Rows with their classes
8  -2  5  -16  4  6  -10  -12  0  -12  -10  -13  -5  7  -4  0  -11  -24  1  7  -4  -9  -18  -18  -3  2  -3  0  7  -15  -2  16  2  3  0  -42  2  -1  3  4  4  0  2  -42  5  29  -21  -3  -4  5  -2  12  7  0  11  -6  -15  -1  7  11  5  0  8  4  11  1  3  3  -6  25  3  1 | CM
14  -6  5  -7  -5  4  -5  3  2  -13  -6  1  6  5  0  3  -12  -16  -6  3  -1  -1  -6  -12  -4  -2  -10  1  11  -8  -3  5  2  -2  2  -26  5  -2  0  4  2  -3  1  -33  8  11  -7  -3  -3  2  -5  7  0  -2  9  -4  -6  -1  -2  -3  3  -1  5  6  7  0  1  5  -2  12  1  3 | DC
-22  13  4  -18  8  3  2  -3  6  -21  1  -5  0  3  -8  3  -12  -10  6  0  -1  -5  -11  -19  4  -8  0  -1  -2  0  -4  2  -1  1  1  -19  -19  4  -4  -2  3  -15  5  5  10  8  -28  -2  2  3  7  9  -2  3  -29  25  2  3  2  36  5  1  -2  5  -7  0  15  -2  -3  11  1  3 | Sz
-5  5  3  -1  -3  0  -4  -1  0  -5  -5  3  9  1  1  1  -8  2  -2  -1  0  4  -9  -16  3  1  2  0  8  6  -5  1  -6  3  2  -18  15  0  16  -1  1  0  -8  -24  1  15  0  -4  -9  -2  -14  1  1  -4  -14  -5  1  -3  -6  0  6  7  -10  1  8  -1  -4  -3  -3  14  -5  3 | Sq
4  0  1  6  -6  2  -9  9  4  -3  -2  10  -12  -9  -4  4  0  4  -8  3  2  0  15  11  3  4  1  -1  12  20  3  -7  -1  3  -3  -15  24  -1  3  0  -4  4  -4  14  -1  5  10  -4  -5  3  5  -15  5  1  9  -11  0  -3  2  -11  -9  -3  4  -2  2  3  -5  8  -3  -8  1  -3 | JJ
5  -5  1  0  -2  13  -5  4  2  -10  -8  6  -10  -6  -4  -42  -13  8  -4  4  -3  0  -2  -9  -1  2  0  -2  32  7  -4  -13  2  1  -4  -39  19  -1  16  -2  0  4  -11  -12  -2  0  -5  -3  -4  2  -9  -4  3  0  -14  -15  7  -2  2  -9  -2  -3  -5  -12  13  -2  -2  -2  2  33  -4  1 | Sq
9  3  4  8  -5  16  1  11  3  -10  -8  10  4  -5  5  0  -4  10  -9  1  0  -7  5  -17  4  -3  2  2  28  4  4  -27  -2  3  1  -18  18  -1  4  0  0  -5  -7  -3  5  16  -18  -1  -2  -6  1  -3  0  0  17  -20  -11  -3  -5  -5  -1  -3  -9  -2  3  1  -1  3  10  16  -13  5 | Sq
14  -1  3  -6  -2  11  0  4  0  -13  -3  2  6  3  -2  2  -4  -13  1  0  0  -3  -9  -11  -4  -4  0  1  7  -8  -1  -1  6  0  2  3  -9  -1  4  2  2  -9  -4  -19  7  4  -15  -1  1  -3  -4  10  -6  1  2  3  -11  1  2  5  3  4  5  4  -2  -1  8  5  -6  20  3  2 | DC
5  4  5  -11  3  8  -5  -4  5  -15  -1  2  7  1  -2  -2  -13  -15  -7  -1  -3  -3  -7  -9  -1  0  0  1  6  1  -5  11  7  -1  1  -19  5  1  2  0  1  -3  -2  -15  8  7  -19  -3  0  -1  -1  8  2  4  -1  6  -6  -1  2  5  -1  -7  1  5  4  -1  7  5  -4  6  4  1 | CM
3  6  -2  -1  0  3  0  13  7  -7  3  4  -9  -1  -4  1  3  -9  -9  2  0  -1  9  14  3  0  0  -2  -6  18  6  -2  10  1  0  6  5  2  -3  -3  -4  -5  5  23  6  1  2  1  2  5  5  -3  1  5  4  8  -7  7  6  7  -7  2  17  0  -9  5  4  0  1  -10  3  -2 | JJ
-16  3  0  -9  2  2  -4  6  1  -11  -2  6  -1  -6  8  -2  -11  6  -5  -3  -1  1  -8  -22  -3  -4  2  -3  20  -5  -9  -3  -4  -2  -2  -36  7  8  6  0  0  -1  -2  -10  -2  -1  -18  -7  -5  -3  -6  -3  0  1  -26  3  20  -1  -2  2  0  -4  -18  -2  10  -2  3  -4  4  13  -7  4 | Sz
6  1  1  -5  -2  5  -8  4  1  -10  -2  0  -2  0  -8  0  -6  -13  -7  1  -4  0  -3  0  -1  -11  1  -2  2  4  0  11  8  -3  -1  -18  16  -1  5  0  1  4  -4  -17  5  5  -1  -4  -3  4  -4  0  1  0  1  -2  -4  2  6  -5  -2  -2  6  4  8  2  2  1  -8  7  3  -2 | DC
4  4  -1  -3  2  13  -4  2  1  -8  -5  6  -17  -7  -2  0  -16  3  -3  7  1  -3  0  9  3  0  1  -2  19  18  6  -6  7  0  -3  -24  24  6  6  -5  -1  -1  2  15  -7  2  -19  -4  2  -1  2  -6  4  3  -14  -14  -1  5  9  3  -10  -3  3  -5  7  0  6  -2  4  21  -3  -4 | JJ
-1  4  1  1  1  3  -1  15  -1  -10  9  3  5  -4  -10  -1  -3  -3  -6  -2  -3  4  -4  0  3  -2  1  -5  -3  5  -3  4  6  -2  3  14  7  1  9  0  1  5  -8  0  3  -14  11  -3  -9  -1  -6  6  -7  -1  -23  6  4  1  -6  -1  0  -9  4  0  -1  -4  2  4  0  14  -2  2 | HQ
12  0  -4  5  0  4  -7  2  2  -2  3  -1  -20  -6  -17  1  -1  -21  -5  10  -1  7  10  35  -2  3  -2  -3  -11  20  6  8  16  -2  -2  7  13  0  0  0  2  0  1  14  2  -14  14  1  4  0  2  -2  5  8  -9  7  -6  8  12  -4  -9  2  31  5  0  3  7  -1  -8  -7  17  -9 | JJ
